Here is a tiny trained network, its code and every weight. The questions are about switching its units off for an input and a class, where a switched-off unit gives its printed mean instead of its output.

import numpy as np


def w(rows, s, z=0):
    codes = np.array(rows[::2]) - 128.0
    scale = np.full(codes.shape[1], s)
    scale[-1] = z or s
    return codes * scale


def f(y):
    return y / 2 * (1 + np.tanh(0.7978845608 * (y + 0.044715 * y**3)))


def log_softmax(a):
    a = a - a.max(-1, keepdims=True)
    return a - np.log(np.exp(a).sum(-1, keepdims=True))


def net(x, mask):
    res = np.array(x, float).reshape(1, 4) / 4 @ E
    y = f(res @ A[0][:, :-1].T + A[0][:, -1])
    res = res + np.where(mask, y, B[0][:, -1]) @ B[0][:, :-1]
    return log_softmax(res[-1] @ U[:, :-1].T + U[:, -1])


A, B = {}, {}
E = w([
[53,136,219,119,103,68,59,177,185,134],'x0',
[212,1,159,56,134,78,42,161,153,88],'x1',
[234,149,148,190,112,69,130,207,111,215],'x2',
[113,135,108,81,2,100,152,86,48,96],'x3',
],0.0081)
A[0] = w([
[114,98,60,123,179,243,164,34,151,80,149],'neuron 1',
[144,34,164,106,151,125,21,151,181,118,230],'neuron 2',
[87,127,156,112,178,124,32,99,182,125,53],'neuron 3',
[175,94,174,78,128,117,48,156,172,106,150],'neuron 4',
[183,154,34,111,101,189,253,38,48,88,199],'neuron 5',
[106,106,178,93,221,125,85,160,182,102,54],'neuron 6',
[112,115,113,48,100,123,90,76,160,24,176],'neuron 7',
[54,177,88,135,169,180,215,129,138,147,211],'neuron 8',
[22,185,110,188,165,250,129,104,165,125,244],'neuron 9',
[227,71,105,116,139,60,94,203,126,158,205],'neuron 10',
[157,151,179,179,83,85,108,172,164,230,140],'neuron 11',
[54,132,144,37,56,109,135,76,76,75,177],'neuron 12',
[55,197,169,107,66,109,122,164,89,168,144],'neuron 13',
[60,187,101,162,169,223,181,104,174,131,228],'neuron 14',
[216,137,107,170,182,170,205,148,137,184,252],'neuron 15',
[74,126,175,58,87,96,95,36,106,62,129],'neuron 16',
[241,142,75,176,182,140,145,133,76,191,215],'neuron 17',
],0.006,0.0028)
B[0] = w([
[105,184,86,114,156,66,103,51,70,158,221],'neuron 1',
[152,95,158,80,115,136,48,128,181,172,223],'neuron 2',
[122,51,134,113,111,158,123,175,198,99,160],'neuron 3',
[138,92,136,110,126,137,31,164,169,132,193],'neuron 4',
[48,154,65,240,57,164,159,161,123,36,255],'neuron 5',
[154,68,155,152,107,131,121,186,212,87,171],'neuron 6',
[85,147,63,96,141,116,102,104,115,173,199],'neuron 7',
[147,198,84,194,121,201,200,33,187,52,211],'neuron 8',
[214,157,157,149,148,197,178,43,223,114,236],'neuron 9',
[155,108,162,94,171,156,74,140,220,143,218],'neuron 10',
[113,152,104,88,141,93,98,79,115,182,201],'neuron 11',
[91,187,34,117,138,123,165,37,95,145,209],'neuron 12',
[111,181,113,156,43,116,140,114,93,133,168],'neuron 13',
[208,181,104,169,151,254,226,10,229,90,225],'neuron 14',
[75,134,54,116,171,212,100,87,157,131,213],'neuron 15',
[67,162,58,85,140,130,117,93,98,142,193],'neuron 16',
[92,109,71,102,177,222,104,104,240,128,213],'neuron 17',
],0.007,0.0087)
U = w([
[186,114,249,120,125,109,114,191,151,123,123],'0',
[87,171,124,130,101,47,134,123,47,139,136],'1',
[127,145,120,73,177,132,107,91,135,173,155],'2',
[118,184,117,201,120,174,212,104,136,83,144],'3',
[95,115,120,122,122,151,116,202,142,93,77],'4',
[154,84,209,158,178,98,247,195,50,89,2],'5',
],0.011,0.0075)

Each question gives the input, the list of numbers given to net, and the class t.
The units are the neurons (one row each of A and B). Each row of codes is followed by its name. A weight is (code - 128) times the scale printed after its matrix; where a second scale follows, it is the last column's (A, B and U).
mask holds one flag per neuron, in row order. A switched-off neuron (its flag False) gives its mean, the last column of its row in B, instead of its output. The means were averaged over made-up inputs and are rounded, as every weight is.
A unit's drop is (log p(t) with every unit on - log p(t) with that unit switched off) / (log p(t) with every unit on - log p(t) with every unit switched off).
The circuit of an input: a set's keep is (log p(t) with only the set's units on - log p(t) with every unit switched off) / (log p(t) with every unit on - log p(t) with every unit switched off). Starting from the 12 units with the biggest drops (on a tie, the unit counted first), units are removed one at a time, each time the one whose removal leaves the highest keep (on an exact tie, the one counted first), for as long as the keep stays at least 0.8.
units of the circuit, in order: the units of the circuit, biggest drop first
k most important neurons: the k neurons with the biggest drops, biggest first
drop when u is switched off: that unit's drop, to one decimal
input [6,6,-7,-1], class 4: units of the circuit, in order -> neuron 6
input [8,0,8,5], class 0: units of the circuit, in order -> neuron 12; neuron 15
input [-1,8,8,-1], class 0: units of the circuit, in order -> neuron 12; neuron 10
input [-6,4,5,5], class 4: 2 most important neurons -> neuron 14; neuron 8
input [7,-3,2,-6], class 0: 2 most important neurons -> neuron 5; neuron 12
input [1,-2,5,-7], class 2: 2 most important neurons -> neuron 5; neuron 11
input [-6,3,-2,6], class 1: 2 most important neurons -> neuron 14; neuron 9
input [5,-3,7,-4], class 2: 2 most important neurons -> neuron 11; neuron 5
input [2,1,8,-2], class 2: drop when neuron 12 is switched off -> -0.1
input [-1,2,-6,5], class 1: drop when neuron 14 is switched off -> 0.1
input [4,0,7,8], class 1: drop when neuron 10 is switched off -> 0.0
input [4,2,-4,-2], class 4: drop when neuron 3 is switched off -> 0.2
